Here is a tiny trained network, its code and every weight. The questions are about switching its units off for an input and a class, where a switched-off unit gives its printed mean instead of its output.

import numpy as np


def w(rows, s, z=0):
    codes = np.array(rows[::2]) - 128.0
    scale = np.full(codes.shape[1], s)
    scale[-1] = z or s
    return codes * scale


def f(y):
    return y / 2 * (1 + np.tanh(0.7978845608 * (y + 0.044715 * y**3)))


def log_softmax(a):
    a = a - a.max(-1, keepdims=True)
    return a - np.log(np.exp(a).sum(-1, keepdims=True))


def net(x, mask):
    res = np.array(x, float).reshape(1, 7) / 4 @ E
    y = f(res @ A[0][:, :-1].T + A[0][:, -1])
    res = res + np.where(mask, y, B[0][:, -1]) @ B[0][:, :-1]
    return log_softmax(res[-1] @ U[:, :-1].T + U[:, -1])


A, B = {}, {}
E = w([
[132,24,181],'x0',
[124,124,121],'x1',
[144,146,164],'x2',
[254,135,9],'x3',
[110,210,42],'x4',
[88,68,30],'x5',
[135,135,146],'x6',
],0.0072)
A[0] = w([
[57,87,193,202],'N1',
[167,94,123,34],'N2',
[79,154,89,239],'N3',
[117,146,103,64],'N4',
[144,85,164,83],'N5',
[254,114,101,236],'N6',
[128,169,90,56],'N7',
[81,178,106,48],'N8',
[157,110,120,45],'N9',
[15,161,159,255],'N10',
[126,91,101,250],'N11',
],0.016,0.0048)
B[0] = w([
[80,99,166,234],'N1',
[153,84,120,137],'N2',
[142,171,169,201],'N3',
[162,124,121,136],'N4',
[102,87,99,158],'N5',
[80,129,23,252],'N6',
[192,126,104,161],'N7',
[196,112,145,158],'N8',
[146,98,116,128],'N9',
[134,102,250,248],'N10',
[85,135,122,184],'N11',
],0.024,0.011)
U = w([
[65,187,208,226],'0',
[79,187,21,250],'1',
[81,32,153,1],'2',
[134,11,30,164],'3',
[155,173,216,44],'4',
[229,168,1,23],'5',
],0.009,0.0048)

Each question gives the input, the list of numbers given to net, and the class t.
The units are the neurons (one row each of A and B). Each row of codes is followed by its name. A weight is (code - 128) times the scale printed after its matrix; where a second scale follows, it is the last column's (A, B and U).
mask holds one flag per neuron, in row order. A switched-off neuron (its flag False) gives its mean, the last column of its row in B, instead of its output. The means were averaged over made-up inputs and are rounded, as every weight is.
A unit's drop is (log p(t) with every unit on - log p(t) with that unit switched off) / (log p(t) with every unit on - log p(t) with every unit switched off).
The circuit of an input: a set's keep is (log p(t) with only the set's units on - log p(t) with every unit switched off) / (log p(t) with every unit on - log p(t) with every unit switched off). Starting from all 11 units, units are removed one at a time, each time the one whose removal leaves the highest keep (on an exact tie, the one counted first), for as long as the keep stays at least 0.8.
circuit, biggest first: the units of the circuit, biggest drop first
most important unit: the unit with the biggest drop
top k neurons: the k neurons with the biggest drops, biggest first
drop of u: that unit's drop, to one decimal
input [-1,4,-3,8,7,-5,6], class 5: most important unit -> N7
input [-1,-6,4,1,4,-5,5], class 5: circuit, biggest first -> N10; N1
input [-3,7,-8,8,-5,8,-5], class 1: circuit, biggest first -> N6; N11
input [-2,3,-4,0,2,8,3], class 4: circuit, biggest first -> N6; N1
input [-1,-6,8,-5,4,-1,5], class 4: circuit, biggest first -> N6; N10
input [-3,7,-8,3,3,-5,7], class 5: circuit, biggest first -> N1; N7
input [1,8,-1,7,3,6,-3], class 1: top 2 neurons -> N6; N11
input [-4,-8,-3,7,1,2,-7], class 5: top 3 neurons -> N7; N1; N4
input [-5,-3,-1,8,-2,-4,7], class 1: top 2 neurons -> N6; N8
input [-5,-1,2,7,1,-3,8], class 5: top 3 neurons -> N7; N1; N11
input [6,-2,6,-3,-4,-7,1], class 2: top 2 neurons -> N5; N3
input [8,3,-4,-4,2,4,-2], class 0: top 2 neurons -> N6; N10
input [1,-6,1,-8,-6,-7,3], class 2: top 3 neurons -> N5; N1; N3
input [2,5,6,4,-5,2,8], class 3: top 2 neurons -> N3; N2
input [6,1,4,1,-5,-6,-4], class 3: circuit, biggest first -> N10
input [1,3,-7,-1,5,8,8], class 0: top 2 neurons -> N11; N6
input [-1,-4,-2,8,-8,2,-2], class 1: top 2 neurons -> N6; N10
input [0,5,4,8,-3,5,-7], class 1: top 3 neurons -> N6; N10; N11
input [-7,8,8,1,7,-1,8], class 5: drop of N10 -> 0.1
input [-7,1,-8,-5,7,-1,0], class 4: drop of N11 -> 0.0
input [3,4,6,7,-5,-4,-4], class 3: most important unit -> N2
input [-5,4,3,8,6,3,2], class 5: drop of N7 -> 0.5
